Below are the code and all the weights of a small trained network. Each question names an input and a target symbol and asks about switching units off, where a switched-off unit gives its printed mean instead of its output.

import numpy as np


def w(rows, s, z=0):
    codes = np.array(rows[::2]) - 128.0
    scale = np.full(codes.shape[1], s)
    scale[-1] = z or s
    return codes * scale


def f(y):
    return np.maximum(y, 0)


def softmax(a):
    e = np.exp(a - a.max(-1, keepdims=True))
    return e / e.sum(-1, keepdims=True)


def log_softmax(a):
    a = a - a.max(-1, keepdims=True)
    return a - np.log(np.exp(a).sum(-1, keepdims=True))


def net(x, mask):
    ids = ['ΔΞΦβγεζθλμστψω'.index(c) for c in x.split()]
    T = len(ids)
    res = E[ids] + P[:T]
    u = 0
    for l in range(2):
        q, k, v = (res @ M[l].T for M in (Q, K, V))
        z = softmax(np.where(np.tri(T) > 0, q @ k.T / 3**0.5, -1e9)) @ v
        res = res + np.where(mask[u], z, O[l][:, -1]) @ O[l][:, :-1]
        u += 1
        y = f(res @ A[l][:, :-1].T + A[l][:, -1])
        res = res + np.where(mask[u : u + 12], y, B[l][:, -1]) @ B[l][:, :-1]
        u += 12
    return log_softmax(res[-1] @ U[:, :-1].T + U[:, -1])


Q, K, V, O, A, B = {}, {}, {}, {}, {}, {}
E = w([
[143,152,156],'Δ',
[135,110,135],'Ξ',
[126,37,110],'Φ',
[131,33,107],'β',
[114,96,145],'γ',
[152,126,128],'ε',
[82,213,151],'ζ',
[120,104,154],'θ',
[103,4,103],'λ',
[137,106,144],'μ',
[147,170,150],'σ',
[210,83,81],'τ',
[214,180,117],'ψ',
[192,127,91],'ω',
],0.023)
P = w([
[222,181,192],'0',
[147,56,2],'1',
[150,77,14],'2',
[138,94,44],'3',
[140,93,44],'4',
[138,99,29],'5',
[138,98,41],'6',
[133,105,40],'7',
[139,112,50],'8',
[135,112,72],'9',
[147,110,65],'10',
[131,123,92],'11',
[142,121,102],'12',
[145,111,72],'13',
],0.0088)
Q[0] = w([
[254,155,24],'L0H0',
[217,78,164],'L0H0',
[193,130,115],'L0H0',
],0.0091)
K[0] = w([
[225,87,254],'L0H0',
[150,119,173],'L0H0',
[171,55,187],'L0H0',
],0.0095)
V[0] = w([
[63,79,213],'L0H0',
[167,211,76],'L0H0',
[118,5,130],'L0H0',
],0.013)
O[0] = w([
[102,230,36,2],'L0H0',
[254,181,214,195],'L0H0',
[218,107,53,128],'L0H0',
],0.007,0.0064)
A[0] = w([
[162,172,85,123],'L0N0',
[162,134,107,86],'L0N1',
[206,148,86,120],'L0N2',
[71,221,112,103],'L0N3',
[141,111,88,102],'L0N4',
[122,178,241,118],'L0N5',
[66,50,189,165],'L0N6',
[2,143,153,147],'L0N7',
[27,225,117,38],'L0N8',
[81,13,116,144],'L0N9',
[136,90,65,185],'L0N10',
[160,165,54,253],'L0N11',
],0.0093,0.0063)
B[0] = w([
[155,89,200,161],'L0N0',
[152,84,163,148],'L0N1',
[127,72,178,215],'L0N2',
[201,67,162,140],'L0N3',
[149,145,110,170],'L0N4',
[141,117,126,218],'L0N5',
[132,171,148,207],'L0N6',
[138,2,99,139],'L0N7',
[148,97,90,139],'L0N8',
[140,188,151,255],'L0N9',
[113,125,198,246],'L0N10',
[104,123,189,240],'L0N11',
],0.0093,0.0078)
Q[1] = w([
[98,50,250],'L1H0',
[50,198,144],'L1H0',
[2,122,32],'L1H0',
],0.0095)
K[1] = w([
[104,155,150],'L1H0',
[147,2,111],'L1H0',
[55,167,10],'L1H0',
],0.0086)
V[1] = w([
[57,210,198],'L1H0',
[131,252,163],'L1H0',
[2,76,155],'L1H0',
],0.0093)
O[1] = w([
[1,253,115,135],'L1H0',
[36,180,244,153],'L1H0',
[5,94,38,9],'L1H0',
],0.0084,0.012)
A[1] = w([
[8,151,232,138],'L1N0',
[152,66,141,107],'L1N1',
[33,98,102,245],'L1N2',
[123,138,196,151],'L1N3',
[147,93,107,252],'L1N4',
[94,100,174,107],'L1N5',
[80,194,157,129],'L1N6',
[86,81,138,124],'L1N7',
[113,18,193,150],'L1N8',
[79,198,190,137],'L1N9',
[41,154,86,174],'L1N10',
[155,146,165,165],'L1N11',
],0.011)
B[1] = w([
[201,120,112,241],'L1N0',
[135,98,114,193],'L1N1',
[61,230,115,135],'L1N2',
[108,113,103,250],'L1N3',
[34,148,155,196],'L1N4',
[141,144,141,162],'L1N5',
[137,90,108,185],'L1N6',
[149,154,135,132],'L1N7',
[119,159,87,243],'L1N8',
[133,109,94,230],'L1N9',
[2,185,164,131],'L1N10',
[64,137,109,241],'L1N11',
],0.0092,0.022)
U = w([
[184,191,75,253],'Δ',
[120,143,159,210],'Ξ',
[137,118,86,54],'Φ',
[136,115,95,60],'β',
[114,156,120,187],'γ',
[121,130,197,73],'ε',
[157,104,172,178],'ζ',
[94,155,154,117],'θ',
[143,134,52,90],'λ',
[123,158,139,187],'μ',
[223,226,8,42],'σ',
[190,98,139,86],'τ',
[197,184,188,16],'ψ',
[160,103,214,174],'ω',
],0.012,0.0066)

Each question gives the input, a string of symbols that net reads in full, and the target symbol t.
The units are the heads (3 rows each of Q, K, V and O) and the neurons (one row each of A and B). Each row of codes is followed by its name. A weight is (code - 128) times the scale printed after its matrix; where a second scale follows, it is the last column's (O, A, B and U).
mask holds one flag per unit, layer by layer, with each layer's heads first. A switched-off unit (its flag False) gives its mean, the last column of its rows in O or B, instead of its output. The means were averaged over made-up inputs and are rounded, as every weight is.
A unit's drop is (log p(t) with every unit on - log p(t) with that unit switched off) / (log p(t) with every unit on - log p(t) with every unit switched off).
The circuit of an input: a set's keep is (log p(t) with only the set's units on - log p(t) with every unit switched off) / (log p(t) with every unit on - log p(t) with every unit switched off). Starting from the 12 units with the biggest drops (on a tie, the unit counted first), units are removed one at a time, each time the one whose removal leaves the highest keep (on an exact tie, the one counted first), for as long as the keep stays at least 0.8.
circuit, biggest first: the units of the circuit, biggest drop first
unit that matters most: the unit with the biggest drop
top k neurons: the k neurons with the biggest drops, biggest first
top k neurons in layer l: the k neurons of layer l with the biggest drops, biggest first
drop of u: that unit's drop, to one decimal
input Δ σ λ μ Ξ Δ γ ω Ξ, target Δ: top 2 neurons : L1N0; L1N4
input τ ζ Δ ζ ω τ μ ψ ζ ψ ζ ε ε, target τ: circuit, biggest first : L1H0; L0H0; L0N2
input σ Φ ζ ω ε, target σ: circuit, biggest first : L1N0; L1H0; L1N9
input σ Ξ ω ω ω ψ τ Ξ, target σ: circuit, biggest first : L1H0; L1N0; L1N9
input τ ψ ε ω ζ β μ ε Δ θ τ γ, target τ: circuit, biggest first : L1H0; L0H0; L0N2
input τ σ λ ψ Δ θ Φ σ ω ψ Φ ψ, target ω: unit that matters most : L1N4
input ω τ ζ ψ ζ, target ω: circuit, biggest first : L0H0; L1H0
input σ θ σ λ β σ, target σ: circuit, biggest first : L1N0; L1H0; L0H0
input τ Φ Φ σ Ξ, target τ: top 2 neurons : L0N2; L1N1
input σ γ ω ζ, target σ: top 4 neurons : L1N0; L1N9; L1N4; L0N3
input ω Ξ γ σ γ ζ σ ω ω ω λ ζ, target ω: top 4 neurons : L0N3; L1N9; L1N0; L1N4
input σ β θ, target Δ: circuit, biggest first : L1N0; L1H0; L1N9
input τ λ Ξ Δ ω μ ε λ σ σ, target τ: circuit, biggest first : L1H0; L0H0
input ψ μ ε Φ Δ ω β τ ε, target ψ: circuit, biggest first : L1H0
input ψ Ξ Φ, target ψ: circuit, biggest first : L0H0; L1H0; L1N0
input τ γ Ξ, target τ: top 2 neurons in layer 1 : L1N1; L1N8
input σ ω τ γ ε ω σ Ξ λ Δ, target σ: circuit, biggest first : L1H0; L1N0; L1N9
input σ γ θ τ Φ, target σ: circuit, biggest first : L1N0; L0H0; L1H0
input λ ε ω β, target λ: top 2 neurons : L0N2; L1N8
input ζ σ ζ Ξ ψ ω ψ σ ψ ε τ, target ω: top 2 neurons in layer 0 : L0N7; L0N8
input Δ σ μ, target Δ: unit that matters most : L1N0
input ψ θ ψ Δ ε σ Φ β μ ε σ, target ψ: top 2 neurons : L0N5; L1N0
input τ ψ Δ Φ β β Ξ β β β τ, target τ: top 4 neurons : L1N8; L1N1; L0N9; L0N2
input σ ψ Δ ψ θ, target σ: top 3 neurons : L1N0; L1N9; L1N4
input τ ε τ θ ψ ψ ζ τ τ β Φ θ ω, target τ: circuit, biggest first : L1H0; L0N2
input Δ σ θ ε σ γ, target Δ: top 2 neurons in layer 1 : L1N0; L1N4
input ω λ β ψ μ μ ζ ζ Φ ψ ω ω, target ω: drop of L1N4 : 0.2
